Here is a tiny trained network, its code and every weight. The questions are about switching its units off for an input and a class, where a switched-off unit gives its printed mean instead of its output.

import numpy as np


def w(rows, s, z=0):
    codes = np.array(rows[::2]) - 128.0
    scale = np.full(codes.shape[1], s)
    scale[-1] = z or s
    return codes * scale


def f(y):
    return np.maximum(y, 0)


def log_softmax(a):
    a = a - a.max(-1, keepdims=True)
    return a - np.log(np.exp(a).sum(-1, keepdims=True))


def net(x, mask):
    res = np.array(x, float).reshape(1, 4) / 4 @ E
    y = f(res @ A[0][:, :-1].T + A[0][:, -1])
    res = res + np.where(mask, y, B[0][:, -1]) @ B[0][:, :-1]
    return log_softmax(res[-1] @ U[:, :-1].T + U[:, -1])


A, B = {}, {}
E = w([
[241,165,55,129,173,164,177],'x0',
[149,77,177,200,156,156,215],'x1',
[96,97,11,199,17,246,127],'x2',
[120,127,122,140,140,119,114],'x3',
],0.013)
A[0] = w([
[153,96,115,151,158,173,157,207],'neuron 0',
[62,124,161,125,74,109,108,105],'neuron 1',
[127,151,84,110,113,151,163,82],'neuron 2',
[96,119,249,126,143,129,131,139],'neuron 3',
[174,164,143,83,178,39,129,52],'neuron 4',
[126,192,70,82,100,148,92,113],'neuron 5',
[132,72,182,158,189,112,130,80],'neuron 6',
[108,115,152,80,113,83,118,34],'neuron 7',
[119,75,136,181,71,155,112,2],'neuron 8',
[108,162,115,40,86,112,63,159],'neuron 9',
],0.014,0.0078)
B[0] = w([
[101,139,161,171,140,149,177,217],'neuron 0',
[139,61,183,171,211,181,180,191],'neuron 1',
[141,126,78,181,124,102,111,174],'neuron 2',
[123,147,61,98,48,66,90,234],'neuron 3',
[113,88,147,249,198,199,167,252],'neuron 4',
[112,140,80,149,38,76,194,204],'neuron 5',
[130,171,157,123,88,95,124,196],'neuron 6',
[130,215,125,156,91,111,83,176],'neuron 7',
[146,147,205,143,136,158,126,183],'neuron 8',
[147,118,166,187,181,210,168,225],'neuron 9',
],0.012,0.017)
U = w([
[151,156,212,137,186,171,127,247],'0',
[145,44,81,143,199,225,135,172],'1',
[95,209,2,100,27,17,78,116],'2',
],0.0099,0.0015)

Each question gives the input, the list of numbers given to net, and the class t.
The units are the neurons (one row each of A and B). Each row of codes is followed by its name. A weight is (code - 128) times the scale printed after its matrix; where a second scale follows, it is the last column's (A, B and U).
mask holds one flag per neuron, in row order. A switched-off neuron (its flag False) gives its mean, the last column of its row in B, instead of its output. The means were averaged over made-up inputs and are rounded, as every weight is.
A unit's drop is (log p(t) with every unit on - log p(t) with that unit switched off) / (log p(t) with every unit on - log p(t) with every unit switched off).
The circuit of an input: a set's keep is (log p(t) with only the set's units on - log p(t) with every unit switched off) / (log p(t) with every unit on - log p(t) with every unit switched off). Starting from all 10 units, units are removed one at a time, each time the one whose removal leaves the highest keep (on an exact tie, the one counted first), for as long as the keep stays at least 0.8.
circuit, biggest first: the units of the circuit, biggest drop first
top k neurons: the k neurons with the biggest drops, biggest first
drop when u is switched off: that unit's drop, to one decimal
input [4,-1,-8,0], class 1: top 2 neurons => (neuron 4; neuron 8)
input [2,-3,-6,-3], class 1: circuit, biggest first => (neuron 4)
input [-2,3,3,8], class 0: circuit, biggest first => (neuron 4; neuron 8)
input [-7,-7,5,-2], class 1: top 3 neurons => (neuron 1; neuron 6; neuron 9)
input [3,0,-4,-5], class 1: top 3 neurons => (neuron 4; neuron 8; neuron 7)
input [0,2,-6,-1], class 2: top 3 neurons => (neuron 3; neuron 9; neuron 1)
input [-3,6,3,5], class 0: top 2 neurons => (neuron 8; neuron 4)
input [2,-1,7,1], class 2: top 2 neurons => (neuron 4; neuron 9)
input [8,-2,8,1], class 2: drop when neuron 5 is switched off => 0.1
input [7,-7,3,8], class 2: drop when neuron 5 is switched off => 1.0
input [4,-6,-5,-8], class 1: drop when neuron 4 is switched off => 0.5
input [6,-6,5,-2], class 2: drop when neuron 8 is switched off => 0.0
